Below is a small trained network, with its code and all its weights. Each question gives an input and a target symbol and asks what happens when units are switched off, that is, made to give their printed mean instead of their output.

import numpy as np


def w(rows, s, z=0):
    codes = np.array(rows[::2]) - 128.0
    scale = np.full(codes.shape[1], s)
    scale[-1] = z or s
    return codes * scale


def f(y):
    return np.maximum(y, 0)


def softmax(a):
    e = np.exp(a - a.max(-1, keepdims=True))
    return e / e.sum(-1, keepdims=True)


def log_softmax(a):
    a = a - a.max(-1, keepdims=True)
    return a - np.log(np.exp(a).sum(-1, keepdims=True))


def net(x, mask):
    ids = ['αβδεζηθλμξπστφψω'.index(c) for c in x.split()]
    T = len(ids)
    res = E[ids] + P[:T]
    u = 0
    for l in range(2):
        q, k, v = (res @ M[l].T for M in (Q, K, V))
        z = softmax(np.where(np.tri(T) > 0, q @ k.T / 3**0.5, -1e9)) @ v
        res = res + np.where(mask[u], z, O[l][:, -1]) @ O[l][:, :-1]
        u += 1
        y = f(res @ A[l][:, :-1].T + A[l][:, -1])
        res = res + np.where(mask[u : u + 16], y, B[l][:, -1]) @ B[l][:, :-1]
        u += 16
    return log_softmax(res[-1] @ U[:, :-1].T + U[:, -1])


Q, K, V, O, A, B = {}, {}, {}, {}, {}, {}
E = w([
[137,113,122,68,216],'α',
[138,107,185,124,204],'β',
[138,134,161,107,202],'δ',
[127,158,150,124,181],'ε',
[156,171,236,81,98],'ζ',
[105,140,175,154,184],'η',
[58,11,85,129,106],'θ',
[113,132,155,247,118],'λ',
[130,140,97,78,204],'μ',
[129,136,104,70,211],'ξ',
[106,139,176,145,188],'π',
[128,143,104,75,205],'σ',
[143,194,103,48,104],'τ',
[117,139,171,154,180],'φ',
[103,133,174,166,181],'ψ',
[160,171,7,170,130],'ω',
],0.013)
P = w([
[2,184,132,98,158],'0',
[58,159,127,111,150],'1',
[83,147,132,120,143],'2',
[104,137,130,130,142],'3',
[121,130,136,137,140],'4',
[133,127,137,145,137],'5',
[147,125,137,147,136],'6',
[158,123,137,154,137],'7',
[169,117,138,155,136],'8',
[176,118,143,160,135],'9',
[185,112,142,164,135],'10',
[193,116,147,166,134],'11',
[197,114,151,168,133],'12',
],0.0068)
Q[0] = w([
[104,162,122,254,216],'L0H1',
[89,125,73,139,226],'L0H1',
[206,230,36,68,12],'L0H1',
],0.0072)
K[0] = w([
[109,101,73,216,176],'L0H1',
[140,91,86,112,178],'L0H1',
[195,245,105,100,106],'L0H1',
],0.011)
V[0] = w([
[81,84,47,136,60],'L0H1',
[67,111,41,147,176],'L0H1',
[165,113,104,145,254],'L0H1',
],0.0071)
O[0] = w([
[181,105,253,143,119,6],'L0H1',
[115,114,253,104,198,128],'L0H1',
[15,194,172,150,229,169],'L0H1',
],0.0057,0.0022)
A[0] = w([
[174,109,194,254,163,105],'L0N1',
[168,147,151,111,56,253],'L0N2',
[117,157,52,161,108,78],'L0N3',
[83,160,119,68,219,163],'L0N4',
[153,84,138,126,87,183],'L0N5',
[215,123,58,163,92,149],'L0N6',
[161,181,107,117,158,151],'L0N7',
[111,107,40,129,131,97],'L0N8',
[177,134,92,168,104,144],'L0N9',
[109,153,133,107,185,134],'L0N10',
[86,144,61,179,101,115],'L0N11',
[161,194,112,150,152,160],'L0N12',
[72,58,85,123,103,141],'L0N13',
[154,155,174,91,73,187],'L0N14',
[82,60,94,119,103,151],'L0N15',
[144,166,202,102,132,164],'L0N16',
],0.0086,0.0045)
B[0] = w([
[169,154,150,254,127,207],'L0N1',
[135,139,69,178,151,231],'L0N2',
[74,166,91,75,157,149],'L0N3',
[215,130,138,114,100,253],'L0N4',
[154,66,104,168,134,163],'L0N5',
[198,119,174,144,37,181],'L0N6',
[145,136,72,107,108,202],'L0N7',
[48,148,104,55,186,147],'L0N8',
[166,112,143,154,87,165],'L0N9',
[180,125,152,125,103,198],'L0N10',
[24,177,114,68,178,153],'L0N11',
[117,148,69,116,99,213],'L0N12',
[91,76,111,105,107,143],'L0N13',
[121,139,79,159,168,201],'L0N14',
[111,71,114,101,88,142],'L0N15',
[78,172,102,85,170,212],'L0N16',
],0.0097,0.0051)
Q[1] = w([
[141,79,154,83,213],'L1H1',
[96,2,151,110,74],'L1H1',
[96,40,196,128,133],'L1H1',
],0.0083)
K[1] = w([
[203,160,149,88,187],'L1H1',
[169,255,128,160,159],'L1H1',
[124,200,160,126,169],'L1H1',
],0.0086)
V[1] = w([
[165,86,164,3,178],'L1H1',
[31,82,213,185,140],'L1H1',
[176,214,147,237,237],'L1H1',
],0.0051)
O[1] = w([
[34,147,76,253,51,113],'L1H1',
[135,118,73,23,52,5],'L1H1',
[235,171,20,138,193,76],'L1H1',
],0.0042,0.0026)
A[1] = w([
[117,133,216,85,103,143],'L1N1',
[44,126,138,7,104,254],'L1N2',
[145,73,159,131,113,142],'L1N3',
[138,121,162,162,184,125],'L1N4',
[55,140,109,69,196,194],'L1N5',
[17,179,136,151,170,112],'L1N6',
[66,136,130,176,95,123],'L1N7',
[140,117,155,144,183,148],'L1N8',
[105,136,91,87,187,200],'L1N9',
[125,129,149,156,191,159],'L1N10',
[150,119,154,29,115,30],'L1N11',
[89,157,104,32,158,96],'L1N12',
[57,139,212,118,164,46],'L1N13',
[126,125,149,154,185,125],'L1N14',
[118,148,90,50,149,196],'L1N15',
[209,115,88,141,115,75],'L1N16',
],0.011,0.0039)
B[1] = w([
[177,126,127,172,195,151],'L1N1',
[196,65,100,151,89,199],'L1N2',
[130,129,80,138,151,157],'L1N3',
[117,149,94,96,132,222],'L1N4',
[154,103,241,76,56,182],'L1N5',
[80,156,254,55,95,177],'L1N6',
[71,127,122,105,110,193],'L1N7',
[108,155,110,99,130,208],'L1N8',
[86,142,75,141,187,234],'L1N9',
[109,150,81,95,132,230],'L1N10',
[146,106,115,67,178,143],'L1N11',
[137,161,192,37,102,185],'L1N12',
[133,78,130,202,187,149],'L1N13',
[108,141,107,78,142,203],'L1N14',
[92,141,75,123,183,250],'L1N15',
[147,141,206,150,100,254],'L1N16',
],0.012,0.0051)
U = w([
[85,173,106,49,160,157],'α',
[108,125,7,205,190,166],'β',
[189,141,128,200,128,230],'δ',
[213,151,225,170,78,221],'ε',
[129,119,176,114,79,199],'ζ',
[115,113,162,136,139,83],'η',
[100,68,113,131,133,198],'θ',
[83,126,139,147,109,57],'λ',
[158,113,152,110,126,55],'μ',
[156,115,152,107,127,22],'ξ',
[127,116,159,139,140,64],'π',
[158,115,153,106,123,36],'σ',
[138,122,103,102,94,2],'τ',
[120,113,168,138,131,109],'φ',
[107,113,151,134,142,60],'ψ',
[122,122,152,103,82,107],'ω',
],0.011,0.0042)

Each question gives the input, a string of symbols that net reads in full, and the target symbol t.
The units are the heads (3 rows each of Q, K, V and O) and the neurons (one row each of A and B). Each row of codes is followed by its name. A weight is (code - 128) times the scale printed after its matrix; where a second scale follows, it is the last column's (O, A, B and U).
mask holds one flag per unit, layer by layer, with each layer's heads first. A switched-off unit (its flag False) gives its mean, the last column of its rows in O or B, instead of its output. The means were averaged over made-up inputs and are rounded, as every weight is.
A unit's drop is (log p(t) with every unit on - log p(t) with that unit switched off) / (log p(t) with every unit on - log p(t) with every unit switched off).
The circuit of an input: a set's keep is (log p(t) with only the set's units on - log p(t) with every unit switched off) / (log p(t) with every unit on - log p(t) with every unit switched off). Starting from the 12 units with the biggest drops (on a tie, the unit counted first), units are removed one at a time, each time the one whose removal leaves the highest keep (on an exact tie, the one counted first), for as long as the keep stays at least 0.8.
circuit, biggest first: the units of the circuit, biggest drop first
most important unit: the unit with the biggest drop
k most important neurons: the k neurons with the biggest drops, biggest first
k most important neurons of layer l: the k neurons of layer l with the biggest drops, biggest first
drop of u: that unit's drop, to one decimal
input μ τ τ, target β: 2 most important neurons -> (L0N11 L0N2)
input θ α ω ε ζ φ β ζ ε τ, target τ: most important neuron -> (L1N2)
input β ω ω λ δ λ ε β λ ζ σ α λ, target ε: circuit, biggest first -> (L1N16 L0N1)
input ε ζ ζ ζ ε φ σ τ ζ ε μ ζ ζ, target ε: circuit, biggest first -> (L0H1 L1N16 L0N6)
input ψ ζ π ζ δ ζ ζ θ β ω, target ω: 2 most important neurons -> (L1N2 L0N11)
input ζ ζ τ λ λ φ ζ μ τ, target β: circuit, biggest first -> (L0N2 L0H1)
input λ λ ω ζ ζ ω λ ψ ε φ ω, target δ: 2 most important neurons -> (L0N6 L1N16)
input ω ε ψ λ ζ μ ζ ω ξ ζ ω τ ω, target ε: circuit, biggest first -> (L0N6 L1N16)
input λ π ε ω τ δ ζ ζ ω λ ζ η, target α: circuit, biggest first -> (L1N14 L1N10 L0N6 L1N2)
input ζ θ ζ τ, target τ: 2 most important neurons of layer 0 -> (L0N6 L0N16)
input δ ζ η ζ ω φ φ τ τ ω λ τ, target δ: 3 most important neurons -> (L0N6 L1N16 L0N16)
input ζ τ τ ξ τ τ π π ε λ ζ θ, target θ: 2 most important neurons -> (L1N5 L0N13)
input ζ ω θ φ δ ω λ, target λ: 3 most important neurons -> (L0N1 L1N7 L1N6)
input π θ ε, target ε: most important neuron of layer 0 -> (L0N16)
input μ ζ ψ ω α ω π, target α: 2 most important neurons of layer 0 -> (L0N6 L0N16)
input ζ λ φ τ ζ β ψ ω ζ ξ ζ, target ε: 2 most important neurons -> (L0N6 L1N16)
input ζ τ ω ω β λ ζ, target β: 3 most important neurons of layer 0 -> (L0N4 L0N14 L0N16)
input θ α ω ω ω σ ω τ ξ β, target β: 3 most important neurons of layer 0 -> (L0N1 L0N11 L0N10)
input ζ ω δ ω ζ τ φ ω, target δ: 2 most important neurons of layer 0 -> (L0N6 L0N16)
input ζ η θ β, target β: 2 most important neurons of layer 1 -> (L1N13 L1N1)
input ψ α α δ λ τ β τ ψ λ η δ τ, target δ: most important unit -> L1N16
input δ φ λ π λ ψ λ δ θ β ε, target ε: 2 most important neurons -> (L1N15 L1N9)
input τ ω μ δ ζ, target α: 2 most important neurons -> (L0N4 L0N16)
input η ε ω λ μ φ σ ε ψ ψ φ δ ζ, target α: 2 most important neurons of layer 0 -> (L0N16 L0N4)
input ε τ ψ ω, target α: 4 most important neurons -> (L0N11 L0N3 L0N8 L0N1)
input φ ψ τ ξ φ δ λ θ ψ ζ, target ζ: 3 most important neurons of layer 1 -> (L1N6 L1N5 L1N2)
input β ε ζ λ ζ ε α α α ω θ, target θ: most important unit -> L0N15
input ω σ β η φ ε θ ζ τ ω λ, target λ: 2 most important neurons of layer 1 -> (L1N7 L1N6)
input φ ψ ε η η ω τ λ, target α: 2 most important neurons of layer 0 -> (L0N11 L0N4)
input ζ η ζ ζ ζ η ω ε ω ζ φ, target α: drop of L0N9 -> 0.1
